Below is a small trained network, with its code and all its weights. Each question gives an input and a class and asks what happens when units are switched off, that is, made to give their printed mean instead of their output.

import numpy as np


def w(rows, s, z=0):
    codes = np.array(rows[::2]) - 128.0
    scale = np.full(codes.shape[1], s)
    scale[-1] = z or s
    return codes * scale


def f(y):
    return y / 2 * (1 + np.tanh(0.7978845608 * (y + 0.044715 * y**3)))


def log_softmax(a):
    a = a - a.max(-1, keepdims=True)
    return a - np.log(np.exp(a).sum(-1, keepdims=True))


def net(x, mask):
    res = np.array(x, float).reshape(1, 6) / 4 @ E
    y = f(res @ A[0][:, :-1].T + A[0][:, -1])
    res = res + np.where(mask, y, B[0][:, -1]) @ B[0][:, :-1]
    return log_softmax(res[-1] @ U[:, :-1].T + U[:, -1])


A, B = {}, {}
E = w([
[253,122,220,147,86,115,183,43,85,210,51,91],'x0',
[130,114,197,59,216,201,136,195,209,40,166,206],'x1',
[152,139,162,204,127,85,243,170,68,53,200,153],'x2',
[129,132,125,129,125,127,127,128,127,129,128,126],'x3',
[129,135,129,131,129,131,127,128,129,130,126,128],'x4',
[139,90,87,130,203,179,119,140,46,169,94,198],'x5',
],0.0059)
A[0] = w([
[87,127,38,167,76,59,127,110,51,160,132,83,26],'N0',
[91,157,126,136,62,67,121,113,242,97,161,63,29],'N1',
[120,138,112,185,110,59,218,156,40,56,200,139,4],'N2',
[58,140,64,133,119,101,106,151,110,107,150,133,26],'N3',
[99,134,58,95,110,138,56,108,192,172,92,104,41],'N4',
[37,127,35,137,141,123,100,152,149,90,172,134,33],'N5',
[111,112,43,130,203,175,110,128,6,158,111,193,65],'N6',
],0.011,0.0027)
B[0] = w([
[164,119,235,84,200,175,169,172,206,44,175,187,240],'N0',
[59,154,64,212,66,64,195,187,76,89,193,105,215],'N1',
[78,107,26,76,158,177,2,98,120,206,54,130,254],'N2',
[194,120,177,130,99,106,151,86,116,162,103,114,184],'N3',
[87,107,46,96,176,170,47,109,99,169,86,152,208],'N4',
[242,122,227,117,139,140,159,65,121,161,82,124,228],'N5',
[63,174,92,195,30,45,177,172,131,76,197,59,217],'N6',
],0.0088,0.0087)
U = w([
[85,114,55,93,152,157,29,112,120,182,88,135,134],'0',
[86,158,91,191,56,63,179,153,103,95,175,84,2],'1',
[251,119,205,147,92,101,180,52,78,206,67,96,209],'2',
[109,117,181,76,204,179,140,180,203,2,190,215,178],'3',
],0.0082,0.0016)

Each question gives the input, the list of numbers given to net, and the class t.
The units are the neurons (one row each of A and B). Each row of codes is followed by its name. A weight is (code - 128) times the scale printed after its matrix; where a second scale follows, it is the last column's (A, B and U).
mask holds one flag per neuron, in row order. A switched-off neuron (its flag False) gives its mean, the last column of its row in B, instead of its output. The means were averaged over made-up inputs and are rounded, as every weight is.
A unit's drop is (log p(t) with every unit on - log p(t) with that unit switched off) / (log p(t) with every unit on - log p(t) with every unit switched off).
The circuit of an input: a set's keep is (log p(t) with only the set's units on - log p(t) with every unit switched off) / (log p(t) with every unit on - log p(t) with every unit switched off). Starting from all 7 units, units are removed one at a time, each time the one whose removal leaves the highest keep (on an exact tie, the one counted first), for as long as the keep stays at least 0.8.
units of the circuit, in order: the units of the circuit, biggest drop first
most important unit: the unit with the biggest drop
k most important neurons: the k neurons with the biggest drops, biggest first
drop when u is switched off: that unit's drop, to one decimal
input [6,-2,-7,-1,8,4], class 0: units of the circuit, in order => [N4]
input [6,-8,-8,-3,-1,6], class 0: 2 most important neurons => [N4 N5]
input [-8,8,0,1,-3,-2], class 2: units of the circuit, in order => [N5 N0]
input [4,-5,0,-3,8,2], class 3: units of the circuit, in order => [N0 N5]
input [-8,3,7,-4,3,-7], class 2: 4 most important neurons => [N5 N3 N4 N6]
input [3,-8,-6,-1,-6,-2], class 3: 2 most important neurons => [N0 N2]
input [0,7,5,-7,-1,-8], class 1: 2 most important neurons => [N1 N0]
input [2,2,-3,4,5,5], class 1: 3 most important neurons => [N2 N6 N0]
input [-4,4,5,4,8,-1], class 0: 2 most important neurons => [N2 N0]
input [2,-1,3,8,2,4], class 1: units of the circuit, in order => [N5 N6]
input [-6,-5,3,-8,-7,3], class 2: 2 most important neurons => [N5 N3]
input [-7,5,-6,5,-5,-2], class 2: 3 most important neurons => [N5 N2 N3]
input [3,-2,3,0,-3,4], class 1: 3 most important neurons => [N5 N6 N4]
input [5,-1,-2,-4,-8,-7], class 1: most important unit => N1
input [6,-1,4,3,-5,-8], class 1: 2 most important neurons => [N1 N5]
input [-3,7,7,-4,-1,-6], class 0: 3 most important neurons => [N2 N0 N6]
input [-4,-7,-4,-6,-5,1], class 3: 2 most important neurons => [N0 N2]
input [2,-2,7,-5,5,-6], class 0: 2 most important neurons => [N2 N6]
input [-3,3,4,4,4,-3], class 0: units of the circuit, in order => [N0 N2]
input [-7,0,0,3,-4,-5], class 2: units of the circuit, in order => [N5]
input [-6,-7,0,-6,1,2], class 3: drop when N0 is switched off => 2.0
input [1,-1,7,4,2,0], class 0: drop when N2 is switched off => 0.3
input [6,-8,-4,4,-6,-2], class 3: drop when N0 is switched off => 0.7
